The symbols move the elements like this.
at | % § +
fp | dh tm fr
jr | gn bb zq
cn | zb qp gd
gd | qq nr qd
dh | mf rd bb
nr | mz dc rp
sj | bs hh mb
bc | cj bs hj
zl | qr hj tg
nf | zl fl nq
sc | mm br sj
tl | hf nf qp
mm | nl dz bs
zb | rp qt qq
pg | fr ld hb
ld | bm hl dh
tg | nf lf hr
qr | dg td nf
hj | td ms lf
mf | ld nh fp
bs | sc zg ms
mb | ms nl cj
hl | qd zb rd
fr | bb bm fj
zg | br gn gj
td | bc sj fl
qt | tl tg mz
hf | dc zl qt
sm | lf cj qr
hh | zg jr nl
gj | hh cq mm
gn | hb fp cq
qg | gd pb hl
qd | qg rp nh
nq | tg sm dc
sg | tm qg ld
qp | qt nq nr
nl | gj zq sc
rp | pb tl cn
rd | nh qq sg
hb | fj dh jr
bb | fp sg pg
br | dz hb hh
qq | cn mz qg
mz | qp hr pb
cj | rn sc td
dg | sm bc zl
dz | zq fj zg
fj | pg mf gn
pb | nr hf zb
ms | sj gj rn
hr | nq dg hf
zq | cq pg br
fl | hj mb sm
dc | hr qr tl
rn | mb mm bc
tm | rd gd bm
lf | fl rn dg
bm | sg qd mf
cq | jr fr dz
nh | hl cn tm

The rows follow the links: the fewer symbols apart two elements are, the more alike their rows tend to be.

Each row is also shifted at random along 2 hidden directions that mean nothing.

Some elements, each with a row of numbers:
hj
[-34  27  10  -6  -5   7  -8  10  -3  -6  -7   4  16 -19 -14  22  13  -3  10  15  14   7 -10  28 -23   5  -7  -7   2   4  18  25   7  -8   3 -33  -9]
rp
[-16  13  -3  -9 -10   8   6   3  -4  23  21  -5  -1  30  12   7  -9   1  -4 -14 -17 -14 -13  -4  12  -8  12  34  -1  -2 -14  25 -23  17  -3  31 -21]
qp
[ -1  -3   6   2  -6  11  -7   2  -2   7  23  -1   0  -3  -2   7   5   2  -3  -7 -12  -7 -16  16   0  12  14  17   9  -8 -12  40 -12  -8   4   0 -25]
bs
[-14  31   7 -16 -23   3  -4   2  -6  10 -32   2   4  20  -1  12 -16  -9  13  22  15   4  -2  -5   4 -27  -1 -11 -15  19  29 -32   7  11  -9  18   8]
hr
[ 38  -3   3   3 -22   7 -19  11   2 -12  -2   7  -6 -10   2   3  -5   1  11   3 -13   1  -3  21  11   6  17  15  17  -8  -1  24  -2 -29  -2 -13 -17]
hh
[ 46   4   8  -3  13  -4   8 -11  -6   9 -11  -6   5  -1 -12   4   9  -3  -5  12  22   5  -1 -10 -15  -4 -13 -32 -16  11  16 -27  14  19   0   6  17]
td
[  1  13  13  -3  -8   7 -12   5  -5  -6  -9   4   8 -20 -15  19  10  -4  10  17  14   8 -13  27 -16   5   1 -16   2   5  20  16  11 -12   2 -23  -5]
hl
[  1 -41 -16  22  20 -12   1   2  14 -26  18   3  -9 -23   7 -26   8  11 -11 -22 -18   0  19  -4   5  23  -4  12  21 -22 -30   9  -4 -25   5 -26   3]
zb
[ 23   3  -6  -5  -7   5   4  -2  -1  19  20  -4  -5  27  14  -1 -11   2  -4 -16 -19 -14  -7 -10  18  -6  14  32   3  -6 -17  16 -20  13  -2  31 -16]
fp
[-52   4 -12  -2  18  -8  22  -6   3  10   4  -7   2  19  12  -8  -2   1 -11 -13  -1  -5  11 -29   2  -8 -14   8 -12   3  -7 -20  -9  26   0  18  11]
tg
[ 23  18   4  -7 -29   7 -15  13  -1  -2  -7   8  -2   8   6   9 -12  -3  14   4 -10   0  -4  17  13  -8  16  21  10   0   9  19  -8 -15  -4  -1 -17]
qr
[ 44  32   7 -15 -24  11 -10   8  -5  12  -7   3   6  16   2  19  -9  -6  12  10  -1  -2 -14  13   3 -13  11  14   0   9  16  16  -6   2  -4  10 -16]
pg
[-30  -8 -13   1  12 -12  13  -4   5  -3 -10  -2  -3  10   9 -16  -7   0  -7  -7   2   2  19 -26   8  -6 -13  -4  -7   2  -5 -36   1  11  -3  11  21]
sj
[ 15  13   2  -3  -6  -4  -6   9   4 -21 -30   8   7 -15  -4   4  -2  -5  12  16  13  14  13   7  -7  -7 -12 -14   1   8  22 -20  15 -12  -4 -27  14]
qt
[ 16  -8   8   2 -13  12 -13   0  -5   8  21  -1  -6   0  -2   6   2   3   1  -2 -13  -8 -20  16   6   9  23  12  10  -7 -11  36  -7 -10   1   9 -23]
sm
[ 41  24   2  -1   0   4  -3  15   3 -14  -2   6  15 -21  -7  17  15  -1   7   5   6   8   0  25 -22   9 -11   5   8   0   9  28   0 -12   4 -42 -10]
lf
[ -4  34  11 -10 -12  10  -5  10  -5   4  -3   3  14  -5 -10  26   7  -5  10  13   9   4 -12  22 -15  -2  -2   3  -1   8  18  24  -1   3   2 -17 -15]
zl
[-10  33  -7  -3 -10   2  -4  25   6 -23  -7  11  16 -14   4  14   4  -2  12   0  -4   7  10  24 -11   2  -9  28  16  -3   7  30  -7 -19   3 -48 -15]
bc
[ 39   2  16   1 -10   8 -18   0  -5  -5 -14   3   3 -21 -16  11   7  -3   9  20  14   8 -11  24 -11   4   5 -27   2   6  17   5  16 -15  -1 -16  -1]
fj
[-74  -4 -13   3  15 -13  13   0   8 -12 -13   2   0  -1   9 -14  -4   0  -4  -4   3   5  25 -22   2  -4 -18  -2  -2   2  -3 -33   3   4  -2  -8  20]
hb
[ 33 -35 -10  14  23 -18   5  -7   9 -25 -11   1  -7 -20   1 -25   5   4  -7  -4   4   8  24 -19   0   9 -16 -21   1  -7  -7 -36  14 -11   2 -18  29]
fl
[ 17  27  17 -10 -16  12  -9   1 -10  14  -4   0   7   3 -11  24   3  -6   9  18  10   1 -23  21 -11  -6   9  -9  -6  11  20  17   4   5  -1   5 -13]
dz
[  8 -14   8   2  15  -3   4 -15  -5   6  -7  -4   0  -6 -12  -2   9  -1  -7  11  19   3  -3  -9 -11   0  -6 -39 -15   7   9 -29  17  12   1  10  20]
zg
[ 20  -2   4   0  20  -6  10 -11  -2   1  -9  -3   7 -15 -14   3  14   0  -6   9  22   7   2  -5 -22   3 -19 -32 -13   9   9 -20  15  13   3 -10  20]

In each set, the symbols that take the first to the second take the third to the fourth, perhaps in another order. Give the fourth.
Answer with the element's name.
[-20  22   7 -12 -39  15 -18  10  -7  10  -7   5  -5  22   7  14 -19  -5  16   7 -10  -5 -14  15  18 -13  25  24   6   3  11  20 -10  -8  -7  19 -23]
to [ 67  25   6  -8 -14   8  -5   9  -3   3  -4   4   8   1  -4  17   1  -4  10   9   2   1  -9  17  -7  -3   3   6   4   5  13  18  -2  -2   0  -9 -12]
as [-21   6   6  -3 -29  11 -17  10  -3  -1   3   4  -6   5   3   7  -9   0  11   4 -13  -4 -11  20  13  -1  23  19  12  -5   2  29  -6 -17  -3   2 -23]
to zl

[-63  20   8  -5 -15   3 -13  11   1 -18 -25   8   9 -19 -10  13   2  -6  15  19  14  11   3  22 -12  -1  -6 -11   3   7  24  -1  14 -15  -1 -32   1]
to [ 33  15   1  -4  -3  -4  -3   5   3 -14 -29   7   6  -8  -4   4  -3  -6  11  16  15  12  13   2  -7  -9 -12 -16  -4   9  22 -25  14  -6  -2 -19  15]
as [ 11 -26 -12  10   2  -6   1   2   7  -8  13   0 -11   4  15 -20  -8   6  -5 -18 -22  -6  12 -11  18   6   7  23  13 -14 -23   5 -11 -13   0   4  -3]
to zb

[ 31 -21 -12   7  15 -12  10  -8   5  -6  -8  -1  -7   4   9 -21  -6   3  -8  -7   1   1  20 -27   9  -3  -9 -12  -6  -3  -7 -40   4   7  -2  10  23]
to [-12 -11 -20   9  35 -16  24   0  11 -14   8  -2   5  -9   7 -16  11   5 -14 -19  -1   2  25 -22  -9   9 -29   5  -1  -5 -17 -16  -3   7   6 -20  19]
as [ 12 -25  -8   8  29  -7  19 -14   2   7  23  -9  -3   1   2 -14   9   7 -18 -17  -3  -6   3 -19  -3  11  -9  -6  -5  -6 -21  -7  -4  16   5  13   9]
to tm

[-51  -9   4   4  17  -6   4 -11   0  -3  -8  -3   1 -12  -9  -5   9  -1  -5   7  16   8   4  -9 -12   2 -12 -31 -10   6   6 -24  14   7   1  -5  19]
to [-31 -34 -13  19  34 -12  13  -4  10 -15  25  -5   0 -24   0 -17  19   9 -18 -21  -8  -2  12  -6 -12  24 -15   0   9 -16 -27   9  -4  -5   9 -24   8]
as [ 25 -30   0   9  12 -10   0 -13   2  -6 -12  -3 -12  -5  -3 -20  -3   0  -6   3   8   4  11 -18   6   0  -3 -30  -8  -1  -2 -40  15   0  -3  11  24]
to nh

[-38  -9  -8   1   9 -10   9  -6   4  -5 -13  -2  -5   8   7 -16  -8  -1  -4  -2   3   1  17 -24   9  -9 -10  -9  -6   3   0 -38   4   9  -4  12  21]
to [  7  -9 -12   1  19  -9  19 -10   2  10   7  -8  -2  15   9 -13  -2   2 -13 -12  -1  -5  10 -30   6  -4 -12  -1 -11   1 -12 -25  -5  24   0  23  14]
as [ 57  18   2  -4 -23   5 -13  13   1  -7  -9   7   0   1   3   9  -8  -2  13   4  -8   2  -1  16   6  -5  10  18   9   0   8  18  -3 -16  -2 -11 -14]
to sm

[ 27  -7 -13  12  19  -4  10  13  11 -18  29   2   8 -23   4  -3  16   7  -8 -22 -16  -3   7  10 -13  23 -10  30  20 -17 -25  42 -14 -14  11 -42 -14]
to [-15   7 -12   1   8  -1   9  11   7  -3  26   1   5   3  10   2   5   5  -5 -21 -18  -8   3   4  -1   9  -3  36  12 -11 -19  33 -20   0   5 -15 -16]
as [-40 -32  -7  14  24  -6   8  -7   6  -8  23  -4  -4 -13   3 -16  12   8 -16 -18  -8  -4   6  -8  -2  18  -5   3   7 -14 -25   7  -6  -3   6  -7   4]
to sg

[ 39  31   2  -9 -19   7  -7  14   0   0  -6   6   8   5   1  17  -3  -4  12   7  -3   1  -5  18  -2  -7   3  17   4   5  13  19  -5  -5   0 -11 -14]
to [ 13  28  -5  -3 -10   0  -5  23   7 -22  -7  10  12 -14   3  13   2  -3  12   0  -5   7   9  23 -10   1  -8  24  15  -3   7  28  -6 -20   3 -45 -12]
as [  3  -4  -1   5   2   5  -1   5   1  -1  27   0   4  -9   1   4  11   5  -3 -13 -13  -7 -10  16  -6  15   6  21  12 -11 -18  42 -12  -7   6 -13 -21]
to nr

[ 51 -28 -13  12   7  -8   2   2  10 -13  14   1 -10   1  14 -21  -4   6  -8 -20 -22  -5  13  -9  16   9   4  23  15 -16 -27   5 -10 -14   0  -2  -3]
to [-44  21  -2  -4 -25   6 -14  21   3 -14  -5  12   5  -3   6  10  -7  -3  16   2 -11   2   1  23   5  -3   9  29  17  -5   6  27  -8 -23  -1 -23 -21]
as [-51 -32 -10  16  20  -7   4  -3   7 -11  20  -2  -6 -13   4 -19   9   9 -13 -18 -12  -5   8  -6   2  16  -4   9   9 -14 -25   9  -5  -7   5 -11   3]
to qt

[ 20 -10  -4  10  11   3  -1   7   4 -10  28   0   3 -18  -2   1  16   8  -6 -16 -14  -4  -6  17  -9  22   1  19  15 -16 -19  45 -11 -15   9 -29 -18]
to [ 22  -6   5   3 -21   9 -19   8  -1  -7   3   7  -6  -4   0   2  -6   0   9   3 -13  -1 -10  20  11   7  21  15  15  -8  -3  29  -3 -25  -2  -7 -20]
as [  0 -22   7   4   7  -4  -1 -18  -5   6 -12  -5  -9  -1  -8 -10   0  -1  -4  10  14   2  -1 -15   1  -2   1 -37 -12   6   6 -35  17   9  -3  22  20]
to pg

[ 43  19   0  -6 -25   8 -12  14   1  -6  -8   7   1   2   4  11  -9  -3  14   4  -5   1  -3  17   6  -6   9  20   9   0   8  17  -4 -15  -3 -11 -15]
to [  9   3   8   4  -4  -1 -14   8   2 -22 -18   9   7 -33 -16   8  11  -2  10  17  13  13   1  25 -17   9  -4 -22   8   0  18   7  18 -24   2 -41   4]
as [ 13  -9 -14   4  20 -12  17  -7   4   3   1  -4  -2  12   9 -15  -4   1 -11 -10   1  -3  16 -28   6  -4 -13  -1  -9   1  -9 -31  -3  18   0  16  19]
to hl

[ 55  -9 -10   8  11  -2   7   6   6  -4  25  -1   0  -3   6  -5   7   7  -9 -21 -18  -7   3   1   1  14  -1  27  12 -14 -24  29 -16  -3   5 -11 -12]
to [  9   3  -9  -1  -2   1   8   5   2  10  20  -3  -3  19  13  -2  -8   3  -5 -19 -18 -11  -2  -6  14  -2   6  33   6  -7 -18  21 -21   6   0  15 -16]
as [ 12  15   2  -5  15  -7  13  -3  -1  -2 -15  -1  12  -9  -8   8   9  -4   0  10  21   8   6  -7 -20  -4 -22 -22 -12  12  16 -20  10  16   0 -13  17]
to nl

[-16  -5  -9  -2   9  -8  15  -9   1   9  -6  -6  -4  21  12 -15 -11  -1  -8  -7   0  -2  13 -32  12 -12  -8  -1 -12   4  -5 -36  -2  21  -4  28  18]
to [ 47 -21   6  10  -7   9 -17   2   0  -8  17   3  -8 -15  -6   0   6   6   1  -4 -13  -4 -11  22   2  17  18   8  16 -12 -13  34  -1 -24   3 -11 -18]
as [-30  29  -3  -8  10  -7  13   7   3  -9 -19   2  16  -7  -4  10   7  -4   4   9  20  10  12  -2 -20  -7 -27 -12 -10  11  21 -17   8  10   1 -26  14]
to hl

[ 23   4   1  -3  -7   8   3  -1  -4  20  26  -4  -3  19   7   5  -2   3  -5 -13 -15 -12 -16   1  10   1  14  26   2  -5 -15  30 -18  11   0  25 -22]
to [  2   7   5  -7 -14  13  -1  -2  -9  29  26  -7  -5  25   4   9  -4   1  -3 -10 -14 -15 -22   3  11  -4  22  24  -1  -1 -10  31 -20  14  -1  34 -25]
as [-35 -12 -13   8  33 -11  24  -5   6  -1  19  -6   4  -5   5 -11  12   6 -17 -19  -2  -3  12 -20  -8   9 -21   4  -1  -7 -18  -4  -7  17   7  -7  11]
to ld

[ 12 -20 -19  11  29 -19  15  -2  12 -19  -4   1   1 -12   7 -21   5   4 -10 -13   1   5  28 -23  -3   6 -25  -3   1  -6 -12 -28   3   1   3 -17  23]
to [-30  -4 -14   1  24 -11  23  -4   4   2   6  -5   2   8   9 -11   2   2 -12 -15   0  -2  16 -27  -2  -1 -19   5  -8  -1 -11 -21  -6  21   1   6  14]
as [-30 -24 -12  10   4  -3   2   2   7  -8  13   3 -11   2  13 -19  -6   6  -6 -19 -19  -5  10 -10  16   7   4  21  12 -15 -21   4 -10 -12   0   1  -4]
to gd

[ -8  -9 -15   5  28 -14  23  -4   7  -4   8  -4   3   1   8 -15   5   4 -13 -15   0  -1  19 -25  -4   3 -22   3  -5  -3 -15 -21  -6  16   4  -2  16]
to [  6 -19 -12   9  35 -12  20  -8   6  -1  18  -6   2  -5   4 -15  11   6 -18 -18  -2  -3  11 -20  -8  11 -17  -1  -3  -7 -21 -10  -5  15   6  -4  11]
as [ -8 -31 -12  17  36 -10  17  -7  10  -9  25  -6   0 -18   0 -15  19   8 -19 -21  -5  -1   9 -11 -11  21 -16  -2   4 -14 -26   5  -2   2   8 -16   9]
to tm

[  7 -42 -16  21  20 -12   1   2  15 -27  19   2 -10 -24   7 -27   8  11 -11 -22 -19  -1  19  -4   5  24  -4  11  19 -22 -31   7  -3 -26   7 -28   3]
to [ 32  -7 -14  10  17  -4  10  12  10 -14  26   1   6 -14   9  -6  13   7  -8 -22 -18  -4  10   5  -6  18 -10  32  16 -17 -25  35 -16 -10   9 -31 -12]
as [-24   7 -12  -3  -3   0   7   8   5   6  16  -1  -1  21  17  -3  -8   2  -4 -18 -21 -10   4  -8  14  -3   5  38   6  -9 -17  18 -21   4  -1   9 -14]
to qt

[ 15  20   9 -12 -21   2  -9   0  -5   4 -33   4  -1  11  -4   8 -14  -8  14  21  15   7  -2   1   5 -18   3 -17 -11  14  28 -30  12   1  -9  13   9]
to [ -2  16  -4  -3  19 -10  13   1   2 -11 -15   1  16 -17  -8   7  14  -3  -2   8  21  11  12  -3 -26   1 -29 -19  -8   8  15 -18  11  11   3 -30  19]
as [-12  13   6  -2 -11   2 -13   8   1 -17 -28   9   4 -16  -8   7  -1  -5  14  20  13  12   5  16  -8  -3  -5 -16   2   6  22 -11  16 -17  -3 -25   7]
to mm

